grid =
[[4976 3896 6770 6620 4819 4947 1772 7106 3723]
 [5017 3679 6664 6225 5132 4650 2292 7248 2846]
 [5049 4545 6781 7077 4248 5540 1198 6644 5527]
 [5759 6502 3809 3476 6535 5401 9861 3829 5280]
 [5683 6046 4137 3860 6565 5155 9388 4349 5155]]
Indices start at 0.
(0, 0) => 4976
(1, 3) => 6225
(4, 0) => 5683
(1, 0) => 5017
(0, 1) => 3896
(4, 2) => 4137
(4, 4) => 6565
(1, 4) => 5132
(1, 7) => 7248
(0, 7) => 7106
(4, 3) => 3860
(1, 1) => 3679
(2, 7) => 6644
(2, 6) => 1198
(0, 6) => 1772
(0, 2) => 6770
(3, 2) => 3809
(3, 1) => 6502
(3, 4) => 6535
(1, 8) => 2846
(2, 3) => 7077
(2, 8) => 5527
(1, 5) => 4650

A = [44, 97, 39, 96, 0, 46, 83, 88, 55]
A[0]	44
A[6]	83
A[7]	88
A[4]	0
A[2]	39

W = [ 27.6  46.7 -30.8   2.9  12.4 -68.9]
W[0] => 27.6
W[3] => 2.9
W[-4] => -30.8

X = [-56.2 -34.3 -35.1 -72.0 -58.6 -16.3]
X[0] = -56.2
X[3] = -72.0
X[5] = -16.3
X[4] = -58.6

M = [[-46, -26, 4, -33, 5, -14, -3, 17], [3, -7, -2, -34, -6, 11, 21, 44], [-40, -32, 13, -40, 4, 6, 22, 5], [-45, -31, 9, -37, 4, -7, 10, 11], [-45, 19, 30, -18, 25, -8, -1, 2], [-21, -20, -30, -16, 14, -7, 8, 16], [-12, -7, -50, -14, 12, 8, -22, 16]]
M[0][0]	-46
M[:, 0]	[-46, 3, -40, -45, -45, -21, -12]
M[5][3]	-16
M[:, 1]	[-26, -7, -32, -31, 19, -20, -7]
M[2][4]	4
M[2][5]	6
M[2][7]	5
M[3][5]	-7
M[6][4]	12
M[1]	[3, -7, -2, -34, -6, 11, 21, 44]
M[1][4]	-6
M[3][0]	-45
M[6]	[-12, -7, -50, -14, 12, 8, -22, 16]
M[2][2]	13
M[5][6]	8
M[6][0]	-12
M[4][0]	-45
M[3][6]	10
M[6][3]	-14
M[0]	[-46, -26, 4, -33, 5, -14, -3, 17]
M[1][5]	11
M[1][3]	-34
M[2][6]	22
M[6][5]	8
M[3]	[-45, -31, 9, -37, 4, -7, 10, 11]

x =
[[33 36 29 28 39 40 44 28 48 34]
 [36 67 59 80 52 37 22 37 14 64]
 [40 40 42 43 39 38 36 42 35 41]]
Indices start at 0.
(0, 0) -> 33
(0, 8) -> 48
(1, 3) -> 80
(0, 4) -> 39
(0, 2) -> 29
(2, 6) -> 36
(0, 1) -> 36
(2, 9) -> 41
(2, 2) -> 42

arr =
[[46 40 53 42 30 42 56 56 46 46 48 70 57 68 37]
 [28 37 37 39 46 53 62 47 46 42 63 46 45 75 32]
 [67 50 60 35 55 44 41 47 37 33 44 79 55 51 50]
 [61 67 59 44 47 51 31 40 38 53 32 34 40 13 48]
 [35 23 32 60 35 30 50 51 60 46 44 47 50 56 53]
 [63 62 57 44 50 47 31 41 39 49 33 42 43 17 52]
 [31 49 38 54 36 49 46 43 50 60 43 13 36 32 41]
 [40 44 54 58  8 38 50 58 53 68 32 41 51 41 37]
 [42 56 40 37 66 59 43 34 38 41 54 26 34 38 43]
 [43 37 35 35 74 50 51 39 42 24 64 57 45 67 49]
 [28 19 24 66 35 28 49 49 64 49 44 35 47 52 56]
 [26 38 30 61 35 42 47 44 57 59 43 11 36 35 46]
 [49 33 51 58 19 28 47 59 55 53 33 66 59 51 50]
 [33 31 37 43 45 45 60 50 49 39 59 56 50 75 39]]
Rows and columns are counted from 0.
(0, 0) => 46
(0, 6) => 56
(2, 10) => 44
(10, 1) => 19
(0, 10) => 48
(13, 4) => 45
(0, 3) => 42
(4, 3) => 60
(12, 5) => 28
(0, 1) => 40
(10, 11) => 35
(11, 5) => 42
(1, 2) => 37
(7, 5) => 38
(5, 0) => 63
(6, 7) => 43
(4, 6) => 50
(13, 12) => 50
(7, 12) => 51
(10, 2) => 24
(10, 8) => 64
(8, 6) => 43
(9, 8) => 42
(8, 3) => 37
(10, 12) => 47
(4, 13) => 56
(7, 7) => 58
(6, 2) => 38
(0, 14) => 37
(8, 7) => 34
(1, 7) => 47
(13, 3) => 43
(2, 12) => 55
(6, 8) => 50
(8, 9) => 41

B =
95,74,214,210,180,71,87,160
93,75,80,126,23,99,105,105
184,145,139,127,147,167,131,116
39,198,191,187,194,132,27,91
Rows and columns are counted from 0.
(0, 0) -> 95
(3, 4) -> 194
(0, 7) -> 160
(2, 7) -> 116
(2, 4) -> 147
(1, 1) -> 75
(0, 2) -> 214
(2, 6) -> 131
(0, 1) -> 74
